[[140 123 129 125 135 130 133]
 [131 132 120 131 128 152 114]
 [123 138 132 124 139 124 135]
 [137 128 130 125 132 128 122]
 [127 135 127 127 133 137 125]]
->
[[140 131 123 137 127]
 [123 132 138 128 135]
 [129 120 132 130 127]
 [125 131 124 125 127]
 [135 128 139 132 133]
 [130 152 124 128 137]
 [133 114 135 122 125]]

[[118 138 130 125 121 134 115 131]
 [119 119 121 127 137 119 126 132]
 [132 131 127 127 124 125 133 125]
 [120 132 126 129 134 132 136 117]
 [125 139 127 124 126 135 130 132]
 [126 130 136 125 120 128 130 121]
 [137 118 130 134 125 129 130 130]
 [118 136 144 124 128 125 117 127]
 [120 150 130 121 121 143 127 118]
 [130 128 143 128 131 124 134 136]
 [129 135 133 126 120 119 128 138]]
->
[[118 119 132 120 125 126 137 118 120 130 129]
 [138 119 131 132 139 130 118 136 150 128 135]
 [130 121 127 126 127 136 130 144 130 143 133]
 [125 127 127 129 124 125 134 124 121 128 126]
 [121 137 124 134 126 120 125 128 121 131 120]
 [134 119 125 132 135 128 129 125 143 124 119]
 [115 126 133 136 130 130 130 117 127 134 128]
 [131 132 125 117 132 121 130 127 118 136 138]]

[[115 133 135 116 112 131 120]
 [116 148 139 136 119 128 120]
 [140 106 119 117 135 132 135]
 [108 135 136 110 106 129 116]
 [143 128 125 149 146 128 137]
 [118 117 125 101 113 128 123]]
->
[[115 116 140 108 143 118]
 [133 148 106 135 128 117]
 [135 139 119 136 125 125]
 [116 136 117 110 149 101]
 [112 119 135 106 146 113]
 [131 128 132 129 128 128]
 [120 120 135 116 137 123]]

[[137 129 128 137 132 115]
 [122 126 126 124 125 138]
 [135 129 135 142 132 122]
 [142 134 132 138 142 104]
 [137 126 135 145 123 114]
 [132 128 127 129 129 111]
 [132 128 137 143 124 148]
 [130 127 137 138 118 148]
 [139 131 138 148 124 130]
 [124 125 124 119 131 143]]
->
[[137 122 135 142 137 132 132 130 139 124]
 [129 126 129 134 126 128 128 127 131 125]
 [128 126 135 132 135 127 137 137 138 124]
 [137 124 142 138 145 129 143 138 148 119]
 [132 125 132 142 123 129 124 118 124 131]
 [115 138 122 104 114 111 148 148 130 143]]

[[101 130 134 124 131 126 107]
 [125 133 136 113 124 123 116]
 [115 127 134 126 123 123 108]
 [101 128 139 119 128 124 110]
 [125 121 134 120 123 124 114]
 [112 126 138 113 122 119 107]]
->
[[101 125 115 101 125 112]
 [130 133 127 128 121 126]
 [134 136 134 139 134 138]
 [124 113 126 119 120 113]
 [131 124 123 128 123 122]
 [126 123 123 124 124 119]
 [107 116 108 110 114 107]]

[[132 150 129 119 135]
 [131 134 130 119 136]
 [128 128 132 121 135]
 [130 104 131 119 136]
 [128 126 132 121 135]
 [129 119 132 120 136]
 [127 114 133 122 135]
 [129 131 131 120 136]
 [130 119 131 120 136]
 [131 138 130 119 136]]
->
[[132 131 128 130 128 129 127 129 130 131]
 [150 134 128 104 126 119 114 131 119 138]
 [129 130 132 131 132 132 133 131 131 130]
 [119 119 121 119 121 120 122 120 120 119]
 [135 136 135 136 135 136 135 136 136 136]]

[[117 126]
 [131 101]
 [153 123]
 [129 125]
 [107 122]
 [132 124]
 [120 127]
 [131 125]
 [131 140]
 [128 125]
 [131 125]
 [139 126]]
->
[[117 131 153 129 107 132 120 131 131 128 131 139]
 [126 101 123 125 122 124 127 125 140 125 125 126]]

[[134 128 125 135 136]
 [125 137 132 129 119]
 [124 117 130 117 127]
 [129 131 133 124 127]
 [136 137 123 152 139]
 [124 125 125 118 121]
 [127 132 118 141 126]
 [129 124 139 109 130]]
->
[[134 125 124 129 136 124 127 129]
 [128 137 117 131 137 125 132 124]
 [125 132 130 133 123 125 118 139]
 [135 129 117 124 152 118 141 109]
 [136 119 127 127 139 121 126 130]]

[[129 125 121 134 127]
 [129 140 145 131 130]
 [130 131 142 107 129]
 [116 137 143 112 126]
 [121 125 132 110 126]
 [135 140 138 151 133]
 [132 140 138 150 133]
 [125 144 151 128 133]
 [146 124 118 153 132]]
->
[[129 129 130 116 121 135 132 125 146]
 [125 140 131 137 125 140 140 144 124]
 [121 145 142 143 132 138 138 151 118]
 [134 131 107 112 110 151 150 128 153]
 [127 130 129 126 126 133 133 133 132]]
---
[[143 131 124 128 129]
 [155 127 129 126 128]
 [135 128 122 135 129]]
->
[[155 127 129 126 128]
 [135 128 122 135 129]
 [143 131 124 128 129]]

[[135 128 125 134]
 [118 123 130 140]
 [114 133 114 135]
 [127 127 131 124]
 [106 116 139 123]]
->
[[106 116 139 123]
 [118 123 130 140]
 [127 127 131 124]
 [135 128 125 134]
 [114 133 114 135]]

[[118 129 124 128 112 123]
 [125 124 157 121 117 133]
 [116 140 132 121 121 120]
 [104 133 105 127 125 125]
 [133 128 115 127 136 148]]
->
[[125 124 157 121 117 133]
 [133 128 115 127 136 148]
 [118 129 124 128 112 123]
 [104 133 105 127 125 125]
 [116 140 132 121 121 120]]

[[125 139 127 126 125 123 135 126]
 [131 138 138 129 126 136 132 131]
 [126 124 127 132 121 121 127 134]
 [128 122 137 125 121 134 127 134]
 [112 129 122 126 123 125 142 134]
 [135 121 102 145 135 124 126 114]]
->
[[135 121 102 145 135 124 126 114]
 [128 122 137 125 121 134 127 134]
 [126 124 127 132 121 121 127 134]
 [112 129 122 126 123 125 142 134]
 [131 138 138 129 126 136 132 131]
 [125 139 127 126 125 123 135 126]]

[[109 109 156 132 104 118 109]
 [113 141 108 121 141 107 131]
 [114 104 115 126 124 158 136]
 [116 116 115 131 115 122 102]
 [152 147 114 122 147 114 109]]
->
[[114 104 115 126 124 158 136]
 [109 109 156 132 104 118 109]
 [116 116 115 131 115 122 102]
 [113 141 108 121 141 107 131]
 [152 147 114 122 147 114 109]]

[[121 122 126 120 123]
 [116 125 131 121 140]
 [130 132 144 127 126]
 [109 120 128 115 154]
 [131 133 137 130 124]
 [148 147 141 148 121]
 [127 126 131 124 123]
 [135 137 140 135 122]
 [116 110 108 114 119]
 [151 151 147 150 118]]
->
[[116 110 108 114 119]
 [109 120 128 115 154]
 [121 122 126 120 123]
 [116 125 131 121 140]
 [127 126 131 124 123]
 [130 132 144 127 126]
 [131 133 137 130 124]
 [135 137 140 135 122]
 [148 147 141 148 121]
 [151 151 147 150 118]]
